Below are the code and all the weights of a small trained network. Each question names an input and a target symbol and asks about switching units off, where a switched-off unit gives its printed mean instead of its output.

import numpy as np


def w(rows, s, z=0):
    codes = np.array(rows[::2]) - 128.0
    scale = np.full(codes.shape[1], s)
    scale[-1] = z or s
    return codes * scale


def f(y):
    return y / 2 * (1 + np.tanh(0.7978845608 * (y + 0.044715 * y**3)))


def softmax(a):
    e = np.exp(a - a.max(-1, keepdims=True))
    return e / e.sum(-1, keepdims=True)


def log_softmax(a):
    a = a - a.max(-1, keepdims=True)
    return a - np.log(np.exp(a).sum(-1, keepdims=True))


def net(x, mask):
    ids = ['αβγεζθλμπω'.index(c) for c in x.split()]
    T = len(ids)
    res = E[ids] + P[:T]
    r = res
    for j in range(2):
        rows = slice(2 * j, 2 * j + 2)
        q, k, v = (r @ M[0][rows].T for M in (Q, K, V))
        z = softmax(np.where(np.tri(T) > 0, q @ k.T / 2**0.5, -1e9)) @ v
        o = O[0][rows]
        res = res + np.where(mask[j], z, o[:, -1]) @ o[:, :-1]
    y = f(res @ A[0][:, :-1].T + A[0][:, -1])
    res = res + np.where(mask[2:6], y, B[0][:, -1]) @ B[0][:, :-1]
    return log_softmax(res[-1] @ U[:, :-1].T + U[:, -1])


Q, K, V, O, A, B = {}, {}, {}, {}, {}, {}
E = w([
[168,136,180,241,149,106],'α',
[142,95,9,163,104,124],'β',
[200,131,64,150,168,98],'γ',
[75,127,53,148,113,190],'ε',
[116,83,160,201,187,162],'ζ',
[156,206,130,82,211,154],'θ',
[112,64,127,95,211,43],'λ',
[206,118,147,74,149,180],'μ',
[49,191,173,145,166,116],'π',
[70,78,194,78,153,166],'ω',
],0.012)
P = w([
[152,112,142,148,185,188],'0',
[168,84,101,226,243,199],'1',
[146,91,109,216,254,200],'2',
[102,170,181,103,81,118],'3',
[87,156,175,77,76,115],'4',
[110,39,140,113,223,184],'5',
[133,61,115,123,201,194],'6',
],0.0054)
Q[0] = w([
[146,52,109,144,205,179],'h1',
[137,89,110,184,224,196],'h1',
[112,195,159,83,66,130],'h2',
[114,172,152,97,2,17],'h2',
],0.0079)
K[0] = w([
[88,172,215,77,37,136],'h1',
[66,162,170,2,32,132],'h1',
[159,56,95,229,158,152],'h2',
[182,138,78,237,238,232],'h2',
],0.0065)
V[0] = w([
[204,160,123,37,128,245],'h1',
[248,172,119,154,148,42],'h1',
[66,254,162,167,131,148],'h2',
[123,74,212,75,198,91],'h2',
],0.0088)
O[0] = w([
[134,95,193,60,41,168,252],'h1',
[230,44,91,93,187,121,119],'h1',
[188,243,128,129,156,189,87],'h2',
[153,148,194,121,119,2,246],'h2',
],0.0092,0.0033)
A[0] = w([
[123,53,218,254,156,173,184],'n1',
[57,148,91,114,47,113,255],'n2',
[77,190,38,208,104,57,155],'n3',
[125,144,136,148,113,245,197],'n4',
],0.0065,0.0035)
B[0] = w([
[113,200,2,43,42,56,254],'n1',
[130,64,160,180,120,164,164],'n2',
[98,130,183,200,152,123,157],'n3',
[104,170,138,112,85,212,187],'n4',
],0.0078,0.005)
U = w([
[190,138,93,144,200,128,199],'α',
[66,122,19,73,147,146,58],'β',
[152,46,99,203,142,150,107],'γ',
[71,136,122,169,105,197,5],'ε',
[160,189,75,142,94,87,92],'ζ',
[215,145,181,95,118,174,165],'θ',
[106,66,154,153,202,51,65],'λ',
[127,76,151,60,65,126,238],'μ',
[129,199,174,129,236,161,196],'π',
[65,164,253,177,117,107,102],'ω',
],0.0068,0.0021)

Each question gives the input, a string of symbols that net reads in full, and the target symbol t.
The units are the heads (2 rows each of Q, K, V and O) and the neurons (one row each of A and B). Each row of codes is followed by its name. A weight is (code - 128) times the scale printed after its matrix; where a second scale follows, it is the last column's (O, A, B and U).
mask holds one flag per unit, heads first, then neurons. A switched-off unit (its flag False) gives its mean, the last column of its rows in O or B, instead of its output. The means were averaged over made-up inputs and are rounded, as every weight is.
A unit's drop is (log p(t) with every unit on - log p(t) with that unit switched off) / (log p(t) with every unit on - log p(t) with every unit switched off).
The circuit of an input: a set's keep is (log p(t) with only the set's units on - log p(t) with every unit switched off) / (log p(t) with every unit on - log p(t) with every unit switched off). Starting from all 6 units, units are removed one at a time, each time the one whose removal leaves the highest keep (on an exact tie, the one counted first), for as long as the keep stays at least 0.8.
circuit, biggest first: the units of the circuit, biggest drop first
k most important neurons: the k neurons with the biggest drops, biggest first
heads that matter: for each layer, one digit per head in row order, 1 if its drop is at least 0.15 and else 0, layers parted by /
drop when u is switched off: that unit's drop, to one decimal
input ω ζ ε α π ζ, target π: heads that matter => 11
input λ μ μ α λ λ β, target λ: circuit, biggest first => (h2; h1; n1)
input ε α μ β μ α, target μ: heads that matter => 10
input ω β β, target ω: circuit, biggest first => (h1; n3; h2)
input ε ω γ ε, target ε: circuit, biggest first => (h2; h1; n4; n2)
input β μ π β ζ ζ α, target ζ: 2 most important neurons => (n1; n2)
input λ μ μ β α ζ, target β: circuit, biggest first => (n1; h2)
input λ θ β, target λ: heads that matter => 01
input λ γ γ, target λ: circuit, biggest first => (h2; h1)
input μ α α, target μ: most important neuron => (n1)
input π α λ, target π: circuit, biggest first => (h2; h1)
input λ α α, target λ: 2 most important neurons => (n3; n4)
input β α β γ β, target γ: drop when n1 is switched off => 0.3
input π α π, target π: drop when n2 is switched off => 0.0
input μ ζ λ, target μ: circuit, biggest first => (h1)
input ζ β π ω ζ γ, target ω: drop when n1 is switched off => 0.1
